Here is a tiny trained network, its code and every weight. The questions are about switching its units off for an input and a class, where a switched-off unit gives its printed mean instead of its output.

import numpy as np


def w(rows, s, z=0):
    codes = np.array(rows[::2]) - 128.0
    scale = np.full(codes.shape[1], s)
    scale[-1] = z or s
    return codes * scale


def f(y):
    return np.maximum(y, 0)


def log_softmax(a):
    a = a - a.max(-1, keepdims=True)
    return a - np.log(np.exp(a).sum(-1, keepdims=True))


def net(x, mask):
    res = np.array(x, float).reshape(1, 4) / 4 @ E
    y = f(res @ A[0][:, :-1].T + A[0][:, -1])
    res = res + np.where(mask, y, B[0][:, -1]) @ B[0][:, :-1]
    return log_softmax(res[-1] @ U[:, :-1].T + U[:, -1])


A, B = {}, {}
E = w([
[131,161,17,145,122,38,142,64,80,130,103,141],'x0',
[130,129,112,250,73,115,47,133,144,139,77,115],'x1',
[134,138,139,137,131,127,131,125,127,129,131,140],'x2',
[97,63,154,129,178,214,160,84,90,105,91,176],'x3',
],0.014)
A[0] = w([
[173,132,174,186,59,152,65,192,195,126,174,106,110],'N0',
[165,175,62,135,108,110,114,67,140,153,103,135,24],'N1',
[85,74,184,164,136,171,91,88,118,109,46,162,8],'N2',
[122,136,57,138,100,11,120,93,99,103,111,158,130],'N3',
[144,164,150,1,150,101,151,147,163,125,219,97,73],'N4',
[164,228,87,81,100,85,139,148,140,145,184,75,53],'N5',
[108,157,144,176,114,85,34,151,146,120,88,91,73],'N6',
[124,113,48,102,172,99,211,70,46,103,135,191,69],'N7',
[118,126,119,212,112,143,71,96,111,134,41,141,17],'N8',
],0.009,0.013)
B[0] = w([
[98,182,76,147,160,89,132,104,94,116,95,57,249],'N0',
[228,127,65,178,102,104,116,194,138,129,109,124,162],'N1',
[194,94,94,179,68,88,75,204,193,143,190,130,172],'N2',
[122,64,177,136,138,163,96,173,150,121,174,212,247],'N3',
[174,80,99,215,71,164,68,166,163,152,99,188,225],'N4',
[86,91,215,122,179,204,137,109,171,100,128,162,198],'N5',
[153,177,85,114,109,71,175,92,99,181,103,102,201],'N6',
[77,183,111,64,112,107,162,104,64,143,100,93,228],'N7',
[105,96,244,101,177,216,181,154,153,73,159,217,186],'N8',
],0.011,0.013)
U = w([
[169,122,120,246,92,113,49,154,187,133,144,129,147],'0',
[109,71,236,76,177,209,156,135,142,96,169,164,197],'1',
[111,208,88,106,122,68,131,68,54,134,114,53,5],'2',
],0.011,0.0033)

Each question gives the input, the list of numbers given to net, and the class t.
The units are the neurons (one row each of A and B). Each row of codes is followed by its name. A weight is (code - 128) times the scale printed after its matrix; where a second scale follows, it is the last column's (A, B and U).
mask holds one flag per neuron, in row order. A switched-off neuron (its flag False) gives its mean, the last column of its row in B, instead of its output. The means were averaged over made-up inputs and are rounded, as every weight is.
A unit's drop is (log p(t) with every unit on - log p(t) with that unit switched off) / (log p(t) with every unit on - log p(t) with every unit switched off).
The circuit of an input: a set's keep is (log p(t) with only the set's units on - log p(t) with every unit switched off) / (log p(t) with every unit on - log p(t) with every unit switched off). Starting from all 9 units, units are removed one at a time, each time the one whose removal leaves the highest keep (on an exact tie, the one counted first), for as long as the keep stays at least 0.8.
circuit, biggest first: the units of the circuit, biggest drop first
k most important neurons: the k neurons with the biggest drops, biggest first
drop when u is switched off: that unit's drop, to one decimal
input [-8,8,-2,-2], class 2: circuit, biggest first : N0
input [-4,6,-2,0], class 2: 3 most important neurons : N0, N4, N3
input [2,2,-6,4], class 1: 2 most important neurons : N4, N0
input [0,3,1,-3], class 2: circuit, biggest first : N4, N6
input [-4,-1,6,0], class 0: 2 most important neurons : N8, N5
input [8,1,4,3], class 1: 3 most important neurons : N3, N0, N6
input [0,5,2,-8], class 2: 2 most important neurons : N6, N0
input [-1,-8,-7,-1], class 0: 3 most important neurons : N4, N8, N3
input [-2,-6,-4,0], class 0: 3 most important neurons : N4, N8, N5
input [1,7,-1,6], class 1: 4 most important neurons : N8, N4, N0, N1
input [0,7,7,-4], class 2: circuit, biggest first : N6, N0
input [8,0,8,-7], class 1: 2 most important neurons : N5, N3
input [-2,-5,1,-6], class 0: 2 most important neurons : N4, N8
input [8,-8,-5,-5], class 1: circuit, biggest first : N5
input [-1,-4,-8,-3], class 0: 3 most important neurons : N4, N8, N3
input [-4,7,-2,0], class 2: drop when N4 is switched off : 0.2
input [-7,-6,3,-3], class 0: drop when N4 is switched off : 0.6
input [5,6,5,4], class 1: drop when N8 is switched off : 1.0
